Below is a small trained network, with its code and all its weights. Each question gives an input and a class and asks what happens when units are switched off, that is, made to give their printed mean instead of their output.

import numpy as np


def w(rows, s, z=0):
    codes = np.array(rows[::2]) - 128.0
    scale = np.full(codes.shape[1], s)
    scale[-1] = z or s
    return codes * scale


def f(y):
    return y / 2 * (1 + np.tanh(0.7978845608 * (y + 0.044715 * y**3)))


def log_softmax(a):
    a = a - a.max(-1, keepdims=True)
    return a - np.log(np.exp(a).sum(-1, keepdims=True))


def net(x, mask):
    res = np.array(x, float).reshape(1, 4) / 4 @ E
    y = f(res @ A[0][:, :-1].T + A[0][:, -1])
    res = res + np.where(mask, y, B[0][:, -1]) @ B[0][:, :-1]
    return log_softmax(res[-1] @ U[:, :-1].T + U[:, -1])


A, B = {}, {}
E = w([
[142,139,109,84,136,152,118,134,150,114],'x0',
[121,191,127,133,138,107,141,157,141,169],'x1',
[78,77,80,66,162,71,198,10,168,172],'x2',
[178,146,245,52,118,24,150,118,117,73],'x3',
],0.014)
A[0] = w([
[98,114,124,99,175,125,185,49,165,105,105],'neuron 1',
[195,109,220,122,206,123,102,108,168,143,38],'neuron 2',
[169,170,224,46,84,18,106,93,95,84,82],'neuron 3',
[78,122,138,112,164,127,254,48,192,130,112],'neuron 4',
[147,119,194,90,135,86,129,141,132,125,88],'neuron 5',
[172,172,137,104,88,154,92,217,50,84,132],'neuron 6',
[104,149,136,151,130,137,160,147,147,83,76],'neuron 7',
[200,154,216,186,91,195,45,241,101,72,147],'neuron 8',
[122,148,117,129,137,123,78,109,172,67,85],'neuron 9',
[72,92,84,44,162,66,192,41,131,181,121],'neuron 10',
[137,107,109,125,142,92,90,181,129,127,58],'neuron 11',
[92,115,46,172,65,226,143,128,173,182,4],'neuron 12',
[92,118,39,191,162,187,72,100,114,194,34],'neuron 13',
[231,128,200,97,138,68,206,127,131,88,65],'neuron 14',
],0.0086,0.0042)
B[0] = w([
[98,150,154,95,134,101,98,161,96,67,189],'neuron 1',
[162,85,133,169,173,82,171,191,168,183,156],'neuron 2',
[189,86,36,179,141,239,229,149,208,182,237],'neuron 3',
[65,216,140,91,121,70,130,69,93,94,210],'neuron 4',
[145,58,60,168,120,137,99,109,178,147,173],'neuron 5',
[114,138,118,81,102,83,69,95,78,127,202],'neuron 6',
[138,101,186,86,114,135,114,166,204,131,127],'neuron 7',
[65,255,235,42,69,83,77,45,23,61,252],'neuron 8',
[65,55,115,180,106,74,119,116,124,151,129],'neuron 9',
[95,170,244,6,83,65,49,51,54,99,239],'neuron 10',
[132,81,133,60,159,81,171,128,188,145,130],'neuron 11',
[142,124,104,188,183,159,161,170,165,219,199],'neuron 12',
[118,51,40,157,127,182,197,243,219,163,203],'neuron 13',
[241,95,22,204,191,200,113,238,195,175,206],'neuron 14',
],0.0077,0.02)
U = w([
[72,199,191,87,114,78,87,72,104,166,254],'0',
[144,110,2,191,146,246,128,158,201,214,2],'1',
],0.0084,0.00078)

Each question gives the input, the list of numbers given to net, and the class t.
The units are the neurons (one row each of A and B). Each row of codes is followed by its name. A weight is (code - 128) times the scale printed after its matrix; where a second scale follows, it is the last column's (A, B and U).
mask holds one flag per neuron, in row order. A switched-off neuron (its flag False) gives its mean, the last column of its row in B, instead of its output. The means were averaged over made-up inputs and are rounded, as every weight is.
A unit's drop is (log p(t) with every unit on - log p(t) with that unit switched off) / (log p(t) with every unit on - log p(t) with every unit switched off).
unit that matters most: the unit with the biggest drop
top k neurons: the k neurons with the biggest drops, biggest first
drop when u is switched off: that unit's drop, to one decimal
input [-4,-6,5,7], class 1: unit that matters most => neuron 3
input [-2,-1,7,8], class 1: top 3 neurons => (neuron 3; neuron 14; neuron 8)
input [1,7,-5,-5], class 0: top 3 neurons => (neuron 8; neuron 3; neuron 14)
input [5,8,6,-6], class 0: top 2 neurons => (neuron 10; neuron 3)
input [6,1,-4,6], class 1: top 3 neurons => (neuron 3; neuron 14; neuron 10)
input [2,3,7,-7], class 0: top 3 neurons => (neuron 10; neuron 3; neuron 4)
input [7,0,3,4], class 1: top 3 neurons => (neuron 8; neuron 3; neuron 14)
input [3,-7,-5,7], class 1: top 3 neurons => (neuron 3; neuron 14; neuron 10)
input [7,-7,4,-4], class 0: top 3 neurons => (neuron 3; neuron 14; neuron 10)
input [4,2,8,-5], class 0: drop when neuron 10 is switched off => 0.3
input [4,-1,8,-7], class 0: drop when neuron 10 is switched off => 2.3
input [3,4,7,-4], class 0: drop when neuron 8 is switched off => 0.0
